Below are the code and all the weights of a small trained network. Each question names an input and a class and asks about switching units off, where a switched-off unit gives its printed mean instead of its output.

import numpy as np


def w(rows, s, z=0):
    codes = np.array(rows[::2]) - 128.0
    scale = np.full(codes.shape[1], s)
    scale[-1] = z or s
    return codes * scale


def f(y):
    return y / 2 * (1 + np.tanh(0.7978845608 * (y + 0.044715 * y**3)))


def log_softmax(a):
    a = a - a.max(-1, keepdims=True)
    return a - np.log(np.exp(a).sum(-1, keepdims=True))


def net(x, mask):
    res = np.array(x, float).reshape(1, 8) / 4 @ E
    y = f(res @ A[0][:, :-1].T + A[0][:, -1])
    res = res + np.where(mask, y, B[0][:, -1]) @ B[0][:, :-1]
    return log_softmax(res[-1] @ U[:, :-1].T + U[:, -1])


A, B = {}, {}
E = w([
[124,134,133,138,127,134,124,124,123],'x0',
[126,125,123,120,123,127,128,124,127],'x1',
[134,127,118,133,133,134,129,121,127],'x2',
[162,109,129,254,74,79,159,183,108],'x3',
[124,130,129,125,132,129,134,128,135],'x4',
[20,173,63,68,90,159,208,150,89],'x5',
[138,168,100,176,237,76,96,210,142],'x6',
[133,134,132,133,126,134,122,125,124],'x7',
],0.0099)
A[0] = w([
[83,234,76,104,241,79,95,205,167,91],'n1',
[216,76,212,110,134,146,50,46,185,96],'n2',
[140,128,147,85,187,139,72,101,160,123],'n3',
[153,126,106,212,160,51,107,205,134,97],'n4',
[132,110,124,201,3,91,195,176,114,165],'n5',
[199,108,153,221,163,48,89,176,146,2],'n6',
],0.0062,0.0023)
B[0] = w([
[184,33,173,234,161,161,172,200,16,254],'n1',
[145,17,93,225,174,226,208,229,2,247],'n2',
[146,58,114,193,160,155,149,166,31,179],'n3',
[110,220,153,71,123,24,45,30,182,233],'n4',
[199,72,125,207,169,142,150,195,60,228],'n5',
[56,252,110,23,84,70,38,32,218,248],'n6',
],0.0059,0.0068)
U = w([
[114,80,110,145,137,180,170,148,101,254],'0',
[188,94,145,203,157,96,127,155,123,6],'1',
[41,198,116,2,105,101,106,61,200,135],'2',
],0.0093,0.0009)

Each question gives the input, the list of numbers given to net, and the class t.
The units are the neurons (one row each of A and B). Each row of codes is followed by its name. A weight is (code - 128) times the scale printed after its matrix; where a second scale follows, it is the last column's (A, B and U).
mask holds one flag per neuron, in row order. A switched-off neuron (its flag False) gives its mean, the last column of its row in B, instead of its output. The means were averaged over made-up inputs and are rounded, as every weight is.
A unit's drop is (log p(t) with every unit on - log p(t) with that unit switched off) / (log p(t) with every unit on - log p(t) with every unit switched off).
The circuit of an input: a set's keep is (log p(t) with only the set's units on - log p(t) with every unit switched off) / (log p(t) with every unit on - log p(t) with every unit switched off). Starting from all 6 units, units are removed one at a time, each time the one whose removal leaves the highest keep (on an exact tie, the one counted first), for as long as the keep stays at least 0.8.
circuit, biggest first: the units of the circuit, biggest drop first
unit that matters most: the unit with the biggest drop
k most important neurons: the k neurons with the biggest drops, biggest first
drop when u is switched off: that unit's drop, to one decimal
input [-5,-3,3,-1,-2,6,-2,2], class 2: circuit, biggest first => (n2)
input [-2,-3,1,0,1,-8,-8,3], class 0: circuit, biggest first => (n2, n4)
input [8,6,3,2,6,-5,4,-6], class 2: circuit, biggest first => (n6, n4)
input [0,7,-8,0,0,4,-1,5], class 2: 4 most important neurons => (n2, n1, n3, n5)
input [2,-4,5,2,-6,-1,7,6], class 2: 3 most important neurons => (n6, n4, n2)
input [-8,4,-1,-8,3,2,2,1], class 0: 2 most important neurons => (n1, n6)
input [-5,4,-5,-8,5,0,6,-2], class 1: 2 most important neurons => (n1, n2)
input [7,-8,1,3,-8,-6,8,-2], class 2: 2 most important neurons => (n6, n4)
input [-4,-8,6,0,0,7,-3,-3], class 2: 3 most important neurons => (n1, n2, n3)
input [4,-6,-6,-4,2,-5,-3,7], class 0: circuit, biggest first => (n2, n4)
input [-8,0,-1,1,-1,-6,5,-2], class 2: 2 most important neurons => (n6, n4)
input [2,3,8,-5,2,8,1,0], class 0: 2 most important neurons => (n6, n1)
input [3,1,7,8,-4,-5,1,8], class 2: 3 most important neurons => (n6, n4, n1)
input [5,-1,4,1,-6,-2,2,8], class 2: unit that matters most => n1
input [8,2,5,0,-3,-8,-4,0], class 0: 2 most important neurons => (n2, n4)
input [5,1,5,-5,7,8,5,2], class 0: drop when n1 is switched off => 0.9
input [1,-1,7,5,-5,-8,7,6], class 2: drop when n6 is switched off => 0.7
input [0,-8,-1,-2,6,-7,-8,-1], class 0: drop when n2 is switched off => 0.5
input [-3,8,2,7,-3,-6,2,-3], class 2: drop when n6 is switched off => 0.6
input [6,4,1,-5,3,-7,-5,-8], class 0: unit that matters most => n2
